Each row has a name. Each piece below is followed by the name of the row it came from, unless a question asks for something else. Each question is about the rows just above it.

[-8.33 -4.69  1.58 -5.29 -7.74 -7.34  1.02  5.84 -2.39 -0.52  5.48 -1.31
 -7.59  1.12  8.71 -4.69 -8.24 -3.58  0.18 -6.17 -5.72 -7.18  6.66 -7.96
  4.83 -6.92  2.13] -> k_151
[-2.37 -0.60 -4.19 -4.01  8.82 -8.27  3.41  5.76 -7.76  8.03 -0.71 -3.12
 -6.02  3.73  6.61 -1.47  7.48  8.20  5.10  5.21  8.10 -5.89 -2.73  4.24
 -5.74 -4.02 -1.66] -> k_127
[-2.37 -0.60 -4.19 -4.01  8.82 -8.27  3.41  5.76 -7.76  8.03 -0.71 -3.12
 -6.02  3.73  6.42 -2.26 -5.10 -5.91 -0.92 -5.07  4.99 -6.80 -5.62 -6.39
  0.49 -4.34  1.81] -> k_700
[-8.33 -4.69  1.58 -5.29 -7.74 -7.34  1.02  5.84 -2.39 -0.52  5.48 -1.31
 -7.59  1.12  8.71 -4.69 -8.24 -6.54 -5.15  5.12  1.96 -4.64 -0.48 -6.62
 -4.55  8.59 -5.98] -> k_375
[ 5.10  5.21  8.08 -5.29 -7.74 -7.34  1.02  5.84 -2.39 -0.52  5.48 -1.31
 -7.59  1.12  8.71 -4.69 -8.24 -6.54 -5.15  3.95  1.96 -4.64 -0.48 -6.62
 -4.55  8.59 -5.98] -> k_95
asked: [-8.33 -4.69  1.58 -5.29 -7.74 -7.34  1.02  5.84 -2.39 -0.52  5.48 -1.31
 -7.59  1.12  8.71 -4.69 -8.24 -6.54 -5.15  5.12  1.96 -4.64 -0.48 -6.62
 -4.55  8.59 -5.98]
k_375
Which row holds this, read backwards? [8.10 5.21 5.10]
k_127
Where do [ 5.10  5.21  8.08 -5.29 -7.74 -7.34  1.02  5.84 -2.39 -0.52  5.48 -1.31
 -7.59  1.12  8.71 -4.69 -8.24 -6.54 -5.15  3.95  1.96 -4.64 -0.48 -6.62
 -4.55  8.59 -5.98] appear?
k_95

[-1.32 -2.05 -0.68 -0.36  3.24]  k_587
[ 1.98 -0.36  3.24  2.07 -0.36]  k_21
[ 1.28  3.87 -2.73 -2.14 -2.70]  k_176
[-0.11  3.70  0.00 -0.48 -2.53]  k_691
[ 1.98 -0.36  3.24 -2.05 -0.68]  k_749
[-0.68 -2.05  3.24 -0.36] is which row, read backwards?
k_749
asked: [ 1.98 -0.36  3.24 -2.05 -0.68]
k_749

[ 3.80  2.08  3.88  4.62  1.61  1.00  1.46 -2.88 -3.92  5.86  5.19 -2.05
 -1.17 -6.44  0.66  1.20 -1.40  3.28 -2.30 -6.63 -3.88 -3.92  1.87  7.35
  1.51 -2.58  2.27 -3.14  4.09 -8.01 -0.15  4.39  7.64  2.33] -> k_576
[ 1.33  2.90  0.99  0.80  1.57 -2.07 -0.88 -0.95 -3.16  3.45  5.85 -1.68
 -1.45 -2.03 -2.25 -1.64  0.47  3.55 -0.75 -5.92 -4.41 -0.23  2.88  6.47
  6.58 -0.92  0.53 -2.40  2.67 -5.50 -1.03  6.02  4.32  3.91] -> k_705
[ 2.75  1.31  2.90  4.62  1.60 -1.12  0.99 -2.81 -0.09  6.10  6.76 -3.55
 -3.31 -4.11 -1.67 -0.21 -0.17  2.74 -2.92 -5.57 -6.29 -1.49  2.49  5.00
  5.06 -1.97  1.09 -3.56  5.40 -7.95 -1.35  7.37  5.23  2.88] -> k_854
[-1.49  2.46  5.00  5.06 -1.97  1.09 -3.56  5.40 -7.95 -1.35  5.85 -1.68
 -1.45 -2.03 -2.25 -1.64  0.47  3.55 -0.75 -5.92 -4.41 -0.23  2.88  6.47
  1.12 -0.76  3.19 -1.09  8.40 -8.63 -5.12  7.47  4.33  2.61] -> k_337
The next 3 entries after [1.31 2.90]:
[ 4.62  1.60 -1.12]
Give the next 3 entries after [-1.49  2.49  5.00  5.06 -1.97  1.09 -3.56  5.40 -7.95 -1.35].
[7.37 5.23 2.88]
The rest of the row after [4.62 1.61]:
[ 1.00  1.46 -2.88 -3.92  5.86  5.19 -2.05 -1.17 -6.44  0.66  1.20 -1.40
  3.28 -2.30 -6.63 -3.88 -3.92  1.87  7.35  1.51 -2.58  2.27 -3.14  4.09
 -8.01 -0.15  4.39  7.64  2.33]
[ 2.75  1.31  2.90  4.62  1.60 -1.12  0.99 -2.81 -0.09  6.10  6.76 -3.55
 -3.31 -4.11 -1.67 -0.21 -0.17  2.74 -2.92 -5.57 -6.29 -1.49  2.49  5.00
  5.06 -1.97  1.09 -3.56  5.40 -7.95 -1.35  7.37  5.23  2.88] is in which row?
k_854

[ 0.84  2.36 -1.21 -1.14  1.57  8.97] = k_845
[-3.20 -1.46  1.17 -3.76  1.57  2.15] = k_594
[-3.21 -1.45  1.17 -3.76 -0.12  1.10] = k_175
The next 3 entries after [ 2.36 -1.21]:
[-1.14  1.57  8.97]
[ 1.57 -3.76  1.17 -1.46 -3.20] is which row, read backwards?
k_594
Go on from [-3.21 -1.45  1.17 -3.76] to the end of its row.
[-0.12  1.10]
Go on from [-1.45  1.17] to the end of its row.
[-3.76 -0.12  1.10]

[ 0.83 -3.28  5.96 -6.17 -2.35 -0.48] = k_542
[-0.15  0.39  7.95 -8.58  4.16 -0.05] = k_258
[ 0.56 -4.51  7.95 -8.58 -3.38 -0.32] = k_58
[-3.17  0.80  7.38 -3.11 -5.45  1.07] = k_764
[ 2.72  0.39 -5.58 -3.11 -5.46 -1.13] = k_716
Which row holds this, read backwards? [-5.46 -3.11 -5.58  0.39]
k_716
After [-3.11 -5.45], its row goes on with
[1.07]
asked: [ 0.56 -4.51  7.95 -8.58 -3.38 -0.32]
k_58
Which row holds [-0.32 -3.38 -8.58  7.95] read backwards?
k_58
After [ 0.39 -5.58], its row goes on with
[-3.11 -5.46 -1.13]
[-0.05  4.16 -8.58  7.95  0.39] is which row, read backwards?
k_258
Which row holds [-1.13 -5.46 -3.11] read backwards?
k_716

[ 0.85  0.26  2.03 -0.34  1.57  2.78 -0.14 -1.76 -0.69 -6.88] = k_142
[ 0.85  0.26  2.03 -0.34  1.57 -0.19 -2.05 -0.25 -2.94  0.66] = k_54
[ 0.85  0.26  2.03 -0.34  1.57 -0.19 -0.37 -0.25 -2.94  0.66] = k_221
[ 0.85  0.26  2.03 -0.34  1.57 -0.19 -0.37 -0.25 -2.94  0.55] = k_974
asked: [ 0.85  0.26  2.03 -0.34  1.57 -0.19 -2.05 -0.25 -2.94  0.66]
k_54
Go on from [-2.05 -0.25 -2.94] to the end of its row.
[0.66]
The next 3 entries after [ 1.57 -0.19 -2.05]:
[-0.25 -2.94  0.66]
asked: [ 0.85  0.26  2.03 -0.34  1.57 -0.19 -0.37 -0.25 -2.94  0.55]
k_974

[ 0.48 -6.95 -4.78 -0.52  1.31 -1.49]  k_402
[ 0.48 -6.95 -4.78 -0.52  1.31  0.39]  k_203
[-3.69 -5.08 -3.95 -2.49 -2.31  2.37]  k_309
[-0.45 -5.47 -4.87 -1.50  0.44  0.79]  k_472
[ 6.41 -0.72 -6.09 -4.28  0.59 -2.85]  k_46
[-4.69 -6.18 -0.05  2.88  1.08  2.92]  k_255
[ 1.92  2.28  0.61 -2.03 -1.11 -1.39]  k_272
[ 4.48 -1.77  1.07  1.89  1.16 -2.51]  k_16
The rest of the row after [ 4.48 -1.77]:
[ 1.07  1.89  1.16 -2.51]
The next 3 entries after [-0.45 -5.47]:
[-4.87 -1.50  0.44]
The rest of the row after [-6.18 -0.05  2.88]:
[1.08 2.92]
After [ 4.48 -1.77  1.07  1.89  1.16], its row goes on with
[-2.51]

[ 0.15 -0.17 -1.58 -0.08 -2.40 -2.29  0.09  0.01 -2.61  0.76  0.01  0.93
  0.05 -2.67  4.63  0.34 -0.48  0.04  0.11  0.96 -0.42  0.02 -2.21  1.39
 -1.46  1.94  0.23  3.25 -2.38]  k_279
[-0.22 -0.73 -4.30  0.09 -2.16 -3.52  0.13  0.12  4.42 -1.79  0.62 -4.68
 -0.07 -5.09  0.81 -0.47 -0.78 -2.65  0.20  0.17  0.56  0.20 -1.77 -1.07
  0.56 -1.57  0.03  1.42  3.16]  k_665
[ 0.68  1.06 -5.49 -0.01 -0.19 -2.00 -0.08 -0.03  1.80 -2.27  0.86 -2.52
  0.11 -5.94 -3.68 -0.20 -0.54 -0.23 -0.12  1.39  0.42  0.05 -3.43 -1.12
 -1.34  0.92 -0.66 -3.85 -3.69]  k_316
[ 0.15 -0.17 -1.58 -0.08 -2.39 -2.29  0.09  0.01 -2.61  0.76  0.01  0.93
  0.05 -2.67  4.63  0.34  0.15 -1.36 -0.11 -0.91  0.69 -0.03  0.52  0.58
  0.19 -1.05 -1.24 -2.13 -0.82]  k_546
[ 0.91  2.65  7.25  0.05 -3.94  4.53  0.13 -0.04 -0.47 -1.25 -1.87  2.87
  0.15  8.25  4.39  0.11  0.96 -0.21  0.10  1.76  1.29  0.03 -0.55  2.71
 -0.74  2.69 -2.95  3.46 -0.03]  k_597
[ 0.03 -0.39 -1.53  0.08 -1.08 -0.36  0.19  0.03  1.44  0.58  1.47 -0.55
  0.05 -0.07 -0.44 -0.10 -0.01  0.02  0.07  1.29  0.80  0.03 -0.36 -0.17
 -0.10  0.13  0.02 -1.61  0.91]  k_43
[-0.01  0.02  0.07  1.29  0.78  0.03 -0.36  0.11 -3.66 -1.91 -1.42  3.46
  0.07  3.29  1.64  0.39 -0.10 -0.36  0.01 -2.20  0.54 -0.01  0.58  1.25
  0.51 -0.46  1.05  1.43 -0.92]  k_536
[ 0.78  3.22 -1.58  0.01  1.92 -0.61 -0.07 -0.14  3.97 -1.01 -1.00 -4.17
  0.10 -3.64 -3.58 -0.31 -0.88 -0.91 -0.18  0.43 -1.93  0.08  3.24 -1.37
  0.09  0.02 -1.71 -2.56 -2.31]  k_216
Give the next 3 entries after [ 0.11 -5.94 -3.68 -0.20 -0.54 -0.23 -0.12  1.39  0.42  0.05 -3.43].
[-1.12 -1.34  0.92]
Which row holds [-0.36  0.03  0.80  1.29  0.07  0.02 -0.01] read backwards?
k_43
[ 0.17  0.20 -2.65 -0.78] is which row, read backwards?
k_665
Which row holds [-0.01  0.02  0.07  1.29  0.78  0.03 -0.36  0.11 -3.66 -1.91 -1.42  3.46
  0.07  3.29  1.64  0.39 -0.10 -0.36  0.01 -2.20  0.54 -0.01  0.58  1.25
  0.51 -0.46  1.05  1.43 -0.92]?
k_536
Which row holds [-2.61  0.01  0.09 -2.29 -2.39 -0.08 -1.58 -0.17] read backwards?
k_546
After [-2.39 -2.29], its row goes on with
[ 0.09  0.01 -2.61  0.76  0.01  0.93  0.05 -2.67  4.63  0.34  0.15 -1.36
 -0.11 -0.91  0.69 -0.03  0.52  0.58  0.19 -1.05 -1.24 -2.13 -0.82]
What are the next 3 entries after [-2.67  4.63  0.34 -0.48  0.04  0.11]?
[ 0.96 -0.42  0.02]

